Here is a tiny trained network, its code and every weight. The questions are about switching its units off for an input and a target symbol, where a switched-off unit gives its printed mean instead of its output.

import numpy as np


def w(rows, s, z=0):
    codes = np.array(rows[::2]) - 128.0
    scale = np.full(codes.shape[1], s)
    scale[-1] = z or s
    return codes * scale


def norm(h):
    return h / np.sqrt((h * h).mean(-1, keepdims=True) + 1e-5)


def f(y):
    return np.maximum(y, 0)


def softmax(a):
    e = np.exp(a - a.max(-1, keepdims=True))
    return e / e.sum(-1, keepdims=True)


def log_softmax(a):
    a = a - a.max(-1, keepdims=True)
    return a - np.log(np.exp(a).sum(-1, keepdims=True))


def net(x, mask):
    ids = ['βγζλξπψω'.index(c) for c in x.split()]
    T = len(ids)
    res = E[ids] + P[:T]
    r = norm(res)
    for j in range(3):
        rows = slice(3 * j, 3 * j + 3)
        q, k, v = (r @ M[0][rows].T for M in (Q, K, V))
        z = softmax(np.where(np.tri(T) > 0, q @ k.T / 3**0.5, -1e9)) @ v
        o = O[0][rows]
        res = res + np.where(mask[j], z, o[:, -1]) @ o[:, :-1]
    y = f(norm(res) @ A[0][:, :-1].T + A[0][:, -1])
    res = res + np.where(mask[3:19], y, B[0][:, -1]) @ B[0][:, :-1]
    return log_softmax(norm(res)[-1] @ U[:, :-1].T + U[:, -1])


Q, K, V, O, A, B = {}, {}, {}, {}, {}, {}
E = w([
[124,79,106,143,46,152,150,146],'β',
[118,94,122,123,72,186,127,128],'γ',
[175,71,142,137,107,175,108,153],'ζ',
[137,103,181,103,101,56,110,140],'λ',
[164,111,193,120,170,93,48,147],'ξ',
[32,132,139,23,103,49,93,104],'π',
[68,182,184,157,207,191,156,31],'ψ',
[156,103,178,157,168,40,255,127],'ω',
],0.003)
P = w([
[81,121,52,245,148,73,78,95],'0',
[197,148,201,152,31,114,105,49],'1',
[105,134,215,170,66,142,111,175],'2',
[73,25,101,153,178,142,102,148],'3',
[184,126,140,97,99,105,127,28],'4',
[128,147,204,114,97,158,135,193],'5',
[126,15,110,82,186,175,119,124],'6',
[216,117,110,66,127,139,144,40],'7',
[144,173,161,75,128,155,149,213],'8',
[112,4,129,39,230,158,129,102],'9',
],0.004)
Q[0] = w([
[139,174,96,161,98,122,119,106],'head 1',
[96,111,173,121,141,167,128,131],'head 1',
[136,160,186,92,111,168,133,160],'head 1',
[148,198,117,150,106,131,130,129],'head 2',
[144,138,118,107,110,141,138,129],'head 2',
[131,148,57,172,155,115,133,105],'head 2',
[89,103,178,113,137,132,118,220],'head 3',
[174,251,211,99,70,166,117,137],'head 3',
[201,127,115,186,169,127,144,89],'head 3',
],0.025)
K[0] = w([
[119,75,146,189,109,120,123,73],'head 1',
[131,171,137,118,170,132,177,159],'head 1',
[153,94,108,69,191,144,180,104],'head 1',
[110,60,143,148,123,121,91,63],'head 2',
[143,112,108,117,143,132,133,96],'head 2',
[87,131,173,211,112,151,180,85],'head 2',
[128,177,137,236,119,99,112,208],'head 3',
[155,184,158,6,178,190,181,204],'head 3',
[224,113,133,120,159,141,125,60],'head 3',
],0.02)
V[0] = w([
[185,98,93,124,76,109,66,184],'head 1',
[183,93,132,203,140,111,235,146],'head 1',
[186,146,160,163,201,178,47,116],'head 1',
[129,101,61,92,21,107,108,149],'head 2',
[62,194,143,79,148,164,51,81],'head 2',
[119,163,78,136,94,251,82,110],'head 2',
[82,65,142,93,162,160,111,159],'head 3',
[113,123,58,163,173,107,109,118],'head 3',
[191,92,118,90,109,134,124,62],'head 3',
],0.014)
O[0] = w([
[194,150,92,88,48,56,186,105,48],'head 1',
[151,45,158,48,101,207,130,111,229],'head 1',
[205,121,145,131,227,72,185,190,147],'head 1',
[113,255,105,83,92,198,169,87,142],'head 2',
[105,118,102,178,169,180,14,180,117],'head 2',
[115,80,32,89,99,231,115,213,3],'head 2',
[90,117,77,118,103,88,119,191,25],'head 3',
[74,73,172,149,208,95,64,96,125],'head 3',
[159,109,78,133,116,133,184,48,153],'head 3',
],0.0071,0.0044)
A[0] = w([
[158,110,121,56,104,205,159,81,132],'neuron 1',
[130,62,136,106,113,68,137,169,15],'neuron 2',
[71,176,147,164,140,135,124,179,14],'neuron 3',
[107,121,117,171,187,145,86,148,143],'neuron 4',
[110,98,3,136,146,133,110,73,167],'neuron 5',
[154,140,164,99,204,112,151,127,137],'neuron 6',
[124,78,113,114,139,207,139,112,87],'neuron 7',
[100,171,49,116,91,144,138,152,50],'neuron 8',
[209,157,92,234,112,160,131,123,63],'neuron 9',
[102,168,108,116,112,52,132,92,108],'neuron 10',
[165,45,126,80,157,110,136,112,49],'neuron 11',
[109,87,208,110,66,177,78,133,4],'neuron 12',
[89,48,88,111,185,149,120,142,91],'neuron 13',
[130,162,77,150,66,57,89,184,4],'neuron 14',
[108,149,124,123,175,91,143,65,153],'neuron 15',
[177,137,127,143,140,143,162,214,77],'neuron 16',
],0.012,0.0026)
B[0] = w([
[98,126,102,142,209,120,67,201,254],'neuron 1',
[49,142,143,85,151,148,98,129,155],'neuron 2',
[138,125,176,203,149,172,157,176,167],'neuron 3',
[142,178,139,106,79,97,207,129,194],'neuron 4',
[208,164,168,99,120,149,226,107,170],'neuron 5',
[138,100,59,131,88,145,112,115,195],'neuron 6',
[180,131,160,88,85,76,135,122,184],'neuron 7',
[148,83,122,195,88,68,132,79,160],'neuron 8',
[98,106,114,57,193,127,113,187,176],'neuron 9',
[191,111,125,150,130,200,138,108,173],'neuron 10',
[90,207,113,161,97,154,170,110,185],'neuron 11',
[173,172,51,80,214,139,146,168,195],'neuron 12',
[160,64,89,163,85,148,142,60,180],'neuron 13',
[117,5,109,90,183,137,133,82,145],'neuron 14',
[119,138,128,95,97,125,96,207,200],'neuron 15',
[80,214,194,152,105,122,106,69,161],'neuron 16',
],0.017,0.0093)
U = w([
[145,143,95,76,188,153,111,203,172],'β',
[213,145,111,114,98,125,203,67,159],'γ',
[52,135,58,124,67,165,117,97,175],'ζ',
[169,109,161,118,54,135,30,129,49],'λ',
[104,136,115,135,99,1,134,152,2],'ξ',
[94,206,196,187,109,154,153,152,140],'π',
[119,33,127,200,163,163,126,129,30],'ψ',
[70,109,195,64,154,116,131,59,134],'ω',
],0.0089,0.0008)

Each question gives the input, a string of symbols that net reads in full, and the target symbol t.
The units are the heads (3 rows each of Q, K, V and O) and the neurons (one row each of A and B). Each row of codes is followed by its name. A weight is (code - 128) times the scale printed after its matrix; where a second scale follows, it is the last column's (O, A, B and U).
mask holds one flag per unit, heads first, then neurons. A switched-off unit (its flag False) gives its mean, the last column of its rows in O or B, instead of its output. The means were averaged over made-up inputs and are rounded, as every weight is.
A unit's drop is (log p(t) with every unit on - log p(t) with that unit switched off) / (log p(t) with every unit on - log p(t) with every unit switched off).
The circuit of an input: a set's keep is (log p(t) with only the set's units on - log p(t) with every unit switched off) / (log p(t) with every unit on - log p(t) with every unit switched off). Starting from the 12 units with the biggest drops (on a tie, the unit counted first), units are removed one at a time, each time the one whose removal leaves the highest keep (on an exact tie, the one counted first), for as long as the keep stays at least 0.8.
units of the circuit, in order: the units of the circuit, biggest drop first
unit that matters most: the unit with the biggest drop
top k neurons: the k neurons with the biggest drops, biggest first
which heads matter: for each layer, one digit per head in row order, 1 if its drop is at least 0.15 and else 0, layers parted by /
input ξ ψ β, target π: units of the circuit, in order => head 3; neuron 16
input ζ ψ ω β, target ω: units of the circuit, in order => head 2; head 1
input π λ ζ π λ ζ, target ψ: units of the circuit, in order => neuron 14; head 1; neuron 3
input ψ ξ ψ ξ ζ λ, target ω: which heads matter => 001
input ξ ψ ω ξ ψ ω ζ, target ω: units of the circuit, in order => head 2; head 1
input ψ ψ γ β β π ψ π, target γ: unit that matters most => neuron 5
input ω ω ψ π, target ψ: units of the circuit, in order => neuron 13; head 2
input β β ξ, target ω: top 3 neurons => neuron 14; neuron 16; neuron 1
input ξ β ψ ω ω β λ ψ ω λ, target ω: which heads matter => 010
input λ β ζ γ ω β ψ ω ω ξ, target ω: units of the circuit, in order => head 2; head 1
input ω ξ ψ β π β, target ψ: which heads matter => 101
input ψ π ψ γ ξ ψ ζ λ β, target γ: top 2 neurons => neuron 14; neuron 10
input ζ ψ ψ ψ ω ξ γ β γ, target ζ: which heads matter => 011
input ψ γ π, target π: which heads matter => 100
input ζ ξ β π ψ λ ψ ζ λ, target π: units of the circuit, in order => neuron 16; head 3
input β γ π ψ π, target γ: unit that matters most => head 1
input ω π ψ π ψ ω β ω γ γ, target γ: which heads matter => 010
input ψ λ ω ξ ζ ω γ, target ω: which heads matter => 010
input π γ ζ, target ψ: which heads matter => 101
input λ λ π ω ξ λ ζ ψ ζ ψ, target ζ: unit that matters most => head 3
input λ ω ψ λ, target ψ: units of the circuit, in order => neuron 13; head 2
